M = [130 119 122 107 126 145 125 144 144 114 116 122 121 108]
M[0] -> 130
M[1] -> 119
M[9] -> 114

W = [[125, 135, 119, 138, 132, 141, 125], [124, 134, 121, 139, 133, 142, 125], [128, 145, 101, 131, 124, 134, 122], [124, 134, 121, 139, 133, 142, 125]]
W[0,0] = 125
W[3,2] = 121
W[:, 4] = [132, 133, 124, 133]
W[0] = [125, 135, 119, 138, 132, 141, 125]
W[2] = [128, 145, 101, 131, 124, 134, 122]
W[0,4] = 132
W[2,4] = 124
W[0,1] = 135
W[1,4] = 133
W[:, 5] = [141, 142, 134, 142]
W[3,0] = 124
W[2,5] = 134
W[3,5] = 142

x =
[[143 127 137 142 123 108 114 148 115 128 122 124 148]
 [122 127 133 131 111 148 123 139 106 143 135 147 146]]
x[0][0] -> 143
x[1][6] -> 123
x[:, 11] -> [124, 147]
x[1][2] -> 133
x[0][2] -> 137
x[:, 3] -> [142, 131]
x[1][1] -> 127
x[0][1] -> 127
x[0][7] -> 148

m =
[[118 131 133 122 147 126 132 124 120 122 128 126 110 133]
 [129 117 136 133 137 142 127 132 125 113 108 146 109 127]
 [126 129 119 125 120 135 125 143 135 129 141 124 148 126]
 [145 131 132 137 134 132 133 125 133 117 139 134 145 141]
 [130 138 122 136 131 121 147 121 147 134 133 108 105 123]
 [128 138 140 111 136 128 147 146 123 110 134 135 123 102]]
m[0,0] = 118
m[2] = [126, 129, 119, 125, 120, 135, 125, 143, 135, 129, 141, 124, 148, 126]
m[2,0] = 126
m[4,11] = 108
m[5,6] = 147
m[0,5] = 126
m[0,8] = 120
m[0,13] = 133
m[4,1] = 138
m[1,3] = 133
m[3,8] = 133
m[0,12] = 110
m[1,1] = 117
m[4,3] = 136
m[2,12] = 148
m[5,4] = 136
m[:, 10] = [128, 108, 141, 139, 133, 134]
m[2,11] = 124
m[2,5] = 135
m[:, 6] = [132, 127, 125, 133, 147, 147]
m[0,4] = 147
m[5,5] = 128
m[2,2] = 119
m[1,5] = 142
m[5,2] = 140

X =
[[128 128 128 128 128 128 129 128 128 128 134 152 149 131 128]
 [128 128 128 131 149 152 134 128 128 128 128 128 128 128 128]
 [128 128 128 128 128 128 128 128 128 128 128 132 149 152 134]
 [128 128 128 133 152 151 132 128 128 128 128 128 128 128 128]]
X[0,0]: 128
X[:, 2]: [128, 128, 128, 128]
X[1,3]: 131
X[3]: [128, 128, 128, 133, 152, 151, 132, 128, 128, 128, 128, 128, 128, 128, 128]
X[3,2]: 128
X[0,10]: 134
X[1,8]: 128
X[2,2]: 128
X[1,2]: 128
X[0,8]: 128
X[1,4]: 149
X[3,5]: 151
X[1,6]: 134
X[1,7]: 128
X[1,5]: 152
X[:, 4]: [128, 149, 128, 152]
X[0,12]: 149
X[0,14]: 128
X[2,3]: 128
X[3,8]: 128

A =
[[129 131 128 132]
 [118 121 130 118]
 [103 137 144 121]
 [126 128 127 123]]
A[0, 0]: 129
A[3, 3]: 123
A[3, 2]: 127
A[1, 1]: 121
A[0, 2]: 128
A[1, 3]: 118
A[:, 0]: [129, 118, 103, 126]
A[2, 3]: 121

grid =
[[126 129 129 126 135 127 130 138 123 126]
 [124 130 129 126 140 128 130 134 123 125]
 [127 122 126 123 146 120 124 124 124 129]
 [136 122 136 122 121 132 123 128 130 131]
 [125 128 123 124 131 139 129 125 117 124]
 [125 131 142 133 120 132 126 132 129 128]
 [132 116 129 125 124 131 130 122 134 128]
 [124 133 118 123 119 127 122 125 118 120]
 [126 139 124 130 136 125 125 125 126 129]
 [125 133 119 135 130 124 134 135 126 121]
 [119 123 122 125 128 123 132 124 125 143]
 [121 137 127 121 126 135 123 129 118 114]
 [124 130 107 129 126 128 130 131 141 135]
 [132 122 130 120 124 129 131 133 126 118]
 [121 132 137 129 128 131 130 134 132 134]]
Rows and columns are counted from 0.
row 0 col 0 -> 126
row 6 col 3 -> 125
row 4 col 7 -> 125
row 6 col 4 -> 124
row 0 col 7 -> 138
row 7 col 0 -> 124
row 1 col 1 -> 130
row 5 col 0 -> 125
row 2 col 7 -> 124
row 10 col 8 -> 125
row 8 col 4 -> 136
row 7 col 5 -> 127
row 4 col 9 -> 124
row 2 col 0 -> 127
row 13 col 3 -> 120
row 12 col 4 -> 126
row 2 col 4 -> 146
row 7 col 3 -> 123
row 12 col 5 -> 128
row 14 col 5 -> 131
row 5 col 6 -> 126
row 1 col 3 -> 126
row 4 col 4 -> 131
row 0 col 2 -> 129
row 6 col 1 -> 116
row 4 col 1 -> 128
row 11 col 2 -> 127
row 5 col 3 -> 133
row 11 col 8 -> 118
row 2 col 3 -> 123
row 13 col 4 -> 124
row 1 col 9 -> 125

arr = [119 127 150 133 129 130 123 113 125]
arr[-9] => 119
arr[-4] => 130
arr[4] => 129

data =
[[113, 122, 120, 131, 134, 121, 132, 117, 125, 111],
 [158, 144, 144, 129, 111, 123, 135, 120, 118, 150],
 [129, 130, 129, 135, 124, 113, 139, 106, 118, 116]]
data[0,0] => 113
data[-1,9] => 116
data[0,-9] => 122
data[-3,7] => 117
data[:, 1] => [122, 144, 130]
data[-3,8] => 125
data[:, -7] => [131, 129, 135]
data[1,3] => 129
data[2,5] => 113
data[2] => [129, 130, 129, 135, 124, 113, 139, 106, 118, 116]
data[-2,7] => 120
data[:, 9] => [111, 150, 116]

a =
[[129 113 108 144 144 125 104 104 149 113]
 [104 118 130 143 148 105 144 108 117 118]
 [144 123 119 117 113 130 150 150 142 152]
 [138 106 125 150 127 127 112 147 146 123]
 [126 113 129 152 109 151 147 113 104 139]
 [138 152 130 118 127 110 125 123 103 128]
 [146 118 132 106 118 141 107 151 142 116]
 [114 141 138 152 123 133 104 108 133 116]
 [121 123 129 150 135 104 108 111 137 106]
 [139 116 112 109 112 112 118 124 107 152]
 [104 120 118 105 132 128 148 142 147 130]
 [110 109 150 137 121 123 148 110 136 142]]
a[-12][-10] -> 129
a[4][-7] -> 152
a[:, -4] -> [104, 144, 150, 112, 147, 125, 107, 104, 108, 118, 148, 148]
a[-11][2] -> 130
a[5] -> [138, 152, 130, 118, 127, 110, 125, 123, 103, 128]
a[-11][8] -> 117
a[8][3] -> 150
a[-2][6] -> 148
a[-10][0] -> 144
a[3][-7] -> 150
a[:, -8] -> [108, 130, 119, 125, 129, 130, 132, 138, 129, 112, 118, 150]
a[7][-5] -> 133
a[-6] -> [146, 118, 132, 106, 118, 141, 107, 151, 142, 116]
a[6][3] -> 106
a[-7][6] -> 125
a[-8][-3] -> 113
a[4][8] -> 104
a[5][-6] -> 127
a[-9][6] -> 112
a[-5] -> [114, 141, 138, 152, 123, 133, 104, 108, 133, 116]
a[4][-9] -> 113
a[8][-4] -> 108
a[-3][2] -> 112
a[9][8] -> 107
a[-6][4] -> 118
a[10] -> [104, 120, 118, 105, 132, 128, 148, 142, 147, 130]
a[:, -7] -> [144, 143, 117, 150, 152, 118, 106, 152, 150, 109, 105, 137]
a[:, -6] -> [144, 148, 113, 127, 109, 127, 118, 123, 135, 112, 132, 121]
a[-9] -> [138, 106, 125, 150, 127, 127, 112, 147, 146, 123]
a[-7][9] -> 128
a[-1] -> [110, 109, 150, 137, 121, 123, 148, 110, 136, 142]
a[2][-6] -> 113
a[5][-5] -> 110
a[:, -1] -> [113, 118, 152, 123, 139, 128, 116, 116, 106, 152, 130, 142]
a[0] -> [129, 113, 108, 144, 144, 125, 104, 104, 149, 113]
